Below is a small trained network, with its code and all its weights. Each question gives an input and a target symbol and asks what happens when units are switched off, that is, made to give their printed mean instead of their output.

import numpy as np


def w(rows, s, z=0):
    codes = np.array(rows[::2]) - 128.0
    scale = np.full(codes.shape[1], s)
    scale[-1] = z or s
    return codes * scale


def norm(h):
    return h / np.sqrt((h * h).mean(-1, keepdims=True) + 1e-5)


def f(y):
    return np.maximum(y, 0)


def softmax(a):
    e = np.exp(a - a.max(-1, keepdims=True))
    return e / e.sum(-1, keepdims=True)


def log_softmax(a):
    a = a - a.max(-1, keepdims=True)
    return a - np.log(np.exp(a).sum(-1, keepdims=True))


def net(x, mask):
    ids = ['ΓΠΣΨαεζηθτφω'.index(c) for c in x.split()]
    T = len(ids)
    res = E[ids] + P[:T]
    u = 0
    for l in range(2):
        q, k, v = (norm(res) @ M[l].T for M in (Q, K, V))
        z = softmax(np.where(np.tri(T) > 0, q @ k.T / 2**0.5, -1e9)) @ v
        res = res + np.where(mask[u], z, O[l][:, -1]) @ O[l][:, :-1]
        u += 1
        y = f(norm(res) @ A[l][:, :-1].T + A[l][:, -1])
        res = res + np.where(mask[u : u + 4], y, B[l][:, -1]) @ B[l][:, :-1]
        u += 4
    return log_softmax(norm(res)[-1] @ U[:, :-1].T + U[:, -1])


Q, K, V, O, A, B = {}, {}, {}, {}, {}, {}
E = w([
[88,143,141,227,178],'Γ',
[106,117,116,88,2],'Π',
[110,169,150,91,112],'Σ',
[91,111,56,111,174],'Ψ',
[112,191,114,137,148],'α',
[138,172,54,108,74],'ε',
[182,103,101,115,80],'ζ',
[101,188,107,144,153],'η',
[152,165,132,206,154],'θ',
[109,101,102,155,97],'τ',
[88,125,150,122,119],'φ',
[143,182,87,93,103],'ω',
],0.017)
P = w([
[107,171,122,1,181],'0',
[120,164,109,172,87],'1',
[131,135,72,160,61],'2',
[154,159,67,199,118],'3',
[132,177,42,83,23],'4',
[112,175,98,127,67],'5',
[122,187,84,132,94],'6',
[158,178,73,141,87],'7',
[74,161,100,119,39],'8',
[170,196,71,128,73],'9',
],0.0067)
Q[0] = w([
[99,197,10,200,7],'L0H1',
[194,92,206,123,128],'L0H1',
],0.014)
K[0] = w([
[143,76,81,58,254],'L0H1',
[117,144,213,175,57],'L0H1',
],0.015)
V[0] = w([
[205,206,157,179,94],'L0H1',
[146,123,250,101,145],'L0H1',
],0.022)
O[0] = w([
[124,5,58,71,121,74],'L0H1',
[51,63,133,52,147,1],'L0H1',
],0.018,0.016)
A[0] = w([
[66,205,23,128,26,248],'L0N1',
[152,76,237,62,200,143],'L0N2',
[169,168,100,242,156,125],'L0N3',
[104,148,193,2,120,2],'L0N4',
],0.0087,0.00079)
B[0] = w([
[101,80,143,247,224,204],'L0N1',
[200,117,106,182,48,130],'L0N2',
[120,16,130,60,23,246],'L0N3',
[219,126,154,254,96,134],'L0N4',
],0.0081,0.012)
Q[1] = w([
[128,61,132,172,163],'L1H1',
[64,97,69,255,25],'L1H1',
],0.018)
K[1] = w([
[96,145,183,35,174],'L1H1',
[153,229,139,6,195],'L1H1',
],0.016)
V[1] = w([
[224,106,146,56,5],'L1H1',
[106,92,235,99,72],'L1H1',
],0.019)
O[1] = w([
[8,97,165,233,218,167],'L1H1',
[57,209,36,172,81,1],'L1H1',
],0.013,0.0072)
A[1] = w([
[219,131,207,82,39,50],'L1N1',
[108,174,169,211,85,86],'L1N2',
[97,247,144,33,96,5],'L1N3',
[91,80,195,186,145,140],'L1N4',
],0.016,0.0014)
B[1] = w([
[36,185,100,111,242,245],'L1N1',
[195,93,59,118,155,253],'L1N2',
[85,2,196,121,61,172],'L1N3',
[138,159,174,52,72,204],'L1N4',
],0.015,0.012)
U = w([
[117,162,85,66,64,114],'Γ',
[65,146,193,100,62,158],'Π',
[189,134,130,28,163,140],'Σ',
[88,164,129,91,219,137],'Ψ',
[150,67,253,130,145,40],'α',
[185,110,171,171,132,142],'ε',
[61,166,84,179,118,220],'ζ',
[131,131,141,128,129,16],'η',
[168,89,49,173,82,52],'θ',
[166,194,153,165,116,145],'τ',
[57,91,185,195,176,70],'φ',
[127,19,95,120,165,250],'ω',
],0.012,0.0021)

Each question gives the input, a string of symbols that net reads in full, and the target symbol t.
The units are the heads (2 rows each of Q, K, V and O) and the neurons (one row each of A and B). Each row of codes is followed by its name. A weight is (code - 128) times the scale printed after its matrix; where a second scale follows, it is the last column's (O, A, B and U).
mask holds one flag per unit, layer by layer, with each layer's heads first. A switched-off unit (its flag False) gives its mean, the last column of its rows in O or B, instead of its output. The means were averaged over made-up inputs and are rounded, as every weight is.
A unit's drop is (log p(t) with every unit on - log p(t) with that unit switched off) / (log p(t) with every unit on - log p(t) with every unit switched off).
The circuit of an input: a set's keep is (log p(t) with only the set's units on - log p(t) with every unit switched off) / (log p(t) with every unit on - log p(t) with every unit switched off). Starting from all 10 units, units are removed one at a time, each time the one whose removal leaves the highest keep (on an exact tie, the one counted first), for as long as the keep stays at least 0.8.
circuit, biggest first: the units of the circuit, biggest drop first
k most important neurons: the k neurons with the biggest drops, biggest first
k most important neurons of layer l: the k neurons of layer l with the biggest drops, biggest first
drop when u is switched off: that unit's drop, to one decimal
input φ Σ Σ θ, target Π: most important neuron of layer 0 -> (L0N3)
input ζ ω Π Γ η θ Σ Π, target φ: circuit, biggest first -> (L1H1; L0H1)
input Γ Π α τ Γ α, target Γ: circuit, biggest first -> (L0H1; L1H1)
input Σ φ θ θ, target ζ: 3 most important neurons of layer 0 -> (L0N2; L0N1; L0N4)
input ω ω φ ζ Π Σ η ζ θ, target α: circuit, biggest first -> (L1H1; L0H1; L1N4; L0N1)
input Σ ω τ θ ζ θ θ ω φ ω, target ζ: 2 most important neurons of layer 0 -> (L0N4; L0N1)
input Σ ω θ η ω, target ζ: circuit, biggest first -> (L1H1; L0N4; L0H1)
input Π ζ θ, target θ: 2 most important neurons -> (L0N3; L1N1)
input Σ ζ ω ζ, target ζ: 3 most important neurons of layer 0 -> (L0N1; L0N2; L0N4)
input η τ ζ, target Ψ: circuit, biggest first -> (L1N1; L0H1)
input Γ Σ θ ω α α τ θ α τ, target Γ: circuit, biggest first -> (L0H1; L1H1; L0N1)
input ζ ω θ τ α α ω ε Π θ, target φ: circuit, biggest first -> (L0H1; L1H1)
input η Γ θ φ φ ε ζ θ, target Ψ: circuit, biggest first -> (L1N1; L0H1; L1H1)
input θ θ α η θ τ ω θ ω ω, target ω: circuit, biggest first -> (L0H1)
input ζ ε ω θ θ θ θ, target φ: circuit, biggest first -> (L1H1; L0H1)
input Σ Π φ τ θ ε ζ Σ ζ, target ζ: 2 most important neurons of layer 0 -> (L0N4; L0N1)
input Π θ Π, target θ: 4 most important neurons -> (L0N3; L1N1; L1N2; L0N1)
input Σ Σ ω ω ω Σ Σ η Π Γ, target ζ: 2 most important neurons of layer 0 -> (L0N1; L0N2)
input ω Π ω, target α: drop when L0N3 is switched off -> 0.0
input α η τ θ, target Σ: most important neuron -> (L1N1)
